Below are the code and all the weights of a small trained network. Each question names an input and a class and asks about switching units off, where a switched-off unit gives its printed mean instead of its output.

import numpy as np


def w(rows, s, z=0):
    codes = np.array(rows[::2]) - 128.0
    scale = np.full(codes.shape[1], s)
    scale[-1] = z or s
    return codes * scale


def f(y):
    return y / 2 * (1 + np.tanh(0.7978845608 * (y + 0.044715 * y**3)))


def log_softmax(a):
    a = a - a.max(-1, keepdims=True)
    return a - np.log(np.exp(a).sum(-1, keepdims=True))


def net(x, mask):
    res = np.array(x, float).reshape(1, 5) / 4 @ E
    y = f(res @ A[0][:, :-1].T + A[0][:, -1])
    res = res + np.where(mask, y, B[0][:, -1]) @ B[0][:, :-1]
    return log_softmax(res[-1] @ U[:, :-1].T + U[:, -1])


A, B = {}, {}
E = w([
[222,127,111,204,179],'x0',
[173,236,112,133,82],'x1',
[130,103,254,181,53],'x2',
[157,139,244,36,182],'x3',
[205,83,83,70,66],'x4',
],0.0086)
A[0] = w([
[119,107,92,117,159,3],'neuron 0',
[74,128,137,86,68,169],'neuron 1',
[130,75,69,156,60,105],'neuron 2',
[133,184,121,128,99,57],'neuron 3',
[131,163,90,82,196,93],'neuron 4',
[172,125,170,62,142,120],'neuron 5',
[65,155,129,71,85,87],'neuron 6',
[120,111,194,152,40,158],'neuron 7',
[191,104,168,197,130,146],'neuron 8',
[97,96,108,140,129,60],'neuron 9',
[141,31,122,105,149,116],'neuron 10',
[99,134,116,97,97,173],'neuron 11',
[128,137,73,107,173,101],'neuron 12',
[110,155,63,68,157,137],'neuron 13',
[64,199,139,160,200,146],'neuron 14',
[143,186,119,128,99,70],'neuron 15',
[116,144,110,148,111,64],'neuron 16',
[151,236,131,128,93,137],'neuron 17',
[211,126,110,167,191,167],'neuron 18',
[133,168,131,120,123,52],'neuron 19',
[128,121,167,151,86,90],'neuron 20',
[181,195,116,118,67,114],'neuron 21',
[178,109,128,67,107,99],'neuron 22',
[160,165,177,66,178,121],'neuron 23',
[101,130,55,176,111,185],'neuron 24',
[111,171,146,186,173,78],'neuron 25',
[221,70,86,79,47,142],'neuron 26',
[67,156,151,173,151,141],'neuron 27',
[65,135,124,111,102,129],'neuron 28',
[157,141,151,93,170,89],'neuron 29',
[89,4,126,156,154,102],'neuron 30',
[108,152,94,170,77,100],'neuron 31',
],0.014,0.0031)
B[0] = w([
[133,82,160,104,66,151],'neuron 0',
[94,132,33,91,146,202],'neuron 1',
[165,84,109,212,104,223],'neuron 2',
[104,73,175,115,113,156],'neuron 3',
[187,142,148,75,89,202],'neuron 4',
[162,94,98,226,147,203],'neuron 5',
[54,84,47,93,114,194],'neuron 6',
[233,176,141,49,88,235],'neuron 7',
[120,133,45,49,105,215],'neuron 8',
[134,79,146,142,117,151],'neuron 9',
[65,115,200,117,142,202],'neuron 10',
[113,149,93,123,150,169],'neuron 11',
[168,155,160,62,79,199],'neuron 12',
[195,189,152,66,115,226],'neuron 13',
[108,220,162,178,90,224],'neuron 14',
[98,68,177,119,129,163],'neuron 15',
[135,79,139,144,103,143],'neuron 16',
[89,70,199,95,204,213],'neuron 17',
[46,112,7,56,126,224],'neuron 18',
[119,84,157,125,109,135],'neuron 19',
[182,121,138,93,67,173],'neuron 20',
[68,104,195,105,166,200],'neuron 21',
[127,152,139,177,89,183],'neuron 22',
[181,53,84,225,164,214],'neuron 23',
[199,103,78,184,198,242],'neuron 24',
[85,138,139,160,48,187],'neuron 25',
[75,252,169,183,59,255],'neuron 26',
[120,179,152,173,63,198],'neuron 27',
[102,111,64,129,114,177],'neuron 28',
[154,66,99,163,126,169],'neuron 29',
[98,79,215,97,200,233],'neuron 30',
[162,56,129,171,137,194],'neuron 31',
],0.021,0.0095)
U = w([
[254,162,147,44,62,117],'0',
[197,92,103,239,124,171],'1',
[63,231,161,212,52,100],'2',
[59,133,20,68,103,187],'3',
[79,93,246,107,171,150],'4',
[135,202,97,146,132,253],'5',
[149,206,110,122,197,40],'6',
[157,193,141,140,235,45],'7',
],0.0081,0.0028)

Each question gives the input, the list of numbers given to net, and the class t.
The units are the neurons (one row each of A and B). Each row of codes is followed by its name. A weight is (code - 128) times the scale printed after its matrix; where a second scale follows, it is the last column's (A, B and U).
mask holds one flag per neuron, in row order. A switched-off neuron (its flag False) gives its mean, the last column of its row in B, instead of its output. The means were averaged over made-up inputs and are rounded, as every weight is.
A unit's drop is (log p(t) with every unit on - log p(t) with that unit switched off) / (log p(t) with every unit on - log p(t) with every unit switched off).
The circuit of an input: a set's keep is (log p(t) with only the set's units on - log p(t) with every unit switched off) / (log p(t) with every unit on - log p(t) with every unit switched off). Starting from the 12 units with the biggest drops (on a tie, the unit counted first), units are removed one at a time, each time the one whose removal leaves the highest keep (on an exact tie, the one counted first), for as long as the keep stays at least 0.8.
circuit, biggest first: the units of the circuit, biggest drop first
top k neurons: the k neurons with the biggest drops, biggest first
drop of u: that unit's drop, to one decimal
input [6,8,2,1,-3], class 4: top 2 neurons : [neuron 17; neuron 21]
input [5,6,4,1,-1], class 4: circuit, biggest first : [neuron 17]
input [-3,2,-2,6,-5], class 1: top 2 neurons : [neuron 23; neuron 26]
input [-6,-8,3,-7,0], class 4: top 3 neurons : [neuron 30; neuron 10; neuron 23]
input [-8,-1,7,-6,-4], class 3: top 2 neurons : [neuron 1; neuron 6]
input [-8,7,-3,-6,-6], class 3: top 3 neurons : [neuron 6; neuron 1; neuron 28]
input [-6,-3,6,-7,6], class 1: top 2 neurons : [neuron 2; neuron 13]
input [-8,-7,0,6,-6], class 3: top 2 neurons : [neuron 6; neuron 1]
input [-8,-6,-6,8,-2], class 1: top 2 neurons : [neuron 23; neuron 5]
input [6,0,-7,1,-1], class 0: top 3 neurons : [neuron 4; neuron 12; neuron 13]
input [-8,-8,-7,8,-3], class 1: top 3 neurons : [neuron 23; neuron 5; neuron 18]
input [7,5,2,7,-6], class 1: top 2 neurons : [neuron 23; neuron 26]
input [4,-6,0,0,5], class 4: top 2 neurons : [neuron 30; neuron 10]
input [8,-8,5,0,4], class 3: circuit, biggest first : [neuron 18]
input [-6,-6,5,-2,-1], class 3: drop of neuron 13 : 0.4
input [5,5,-8,-7,1], class 0: drop of neuron 13 : 1.2
input [-5,8,-8,-5,0], class 0: drop of neuron 23 : 0.0
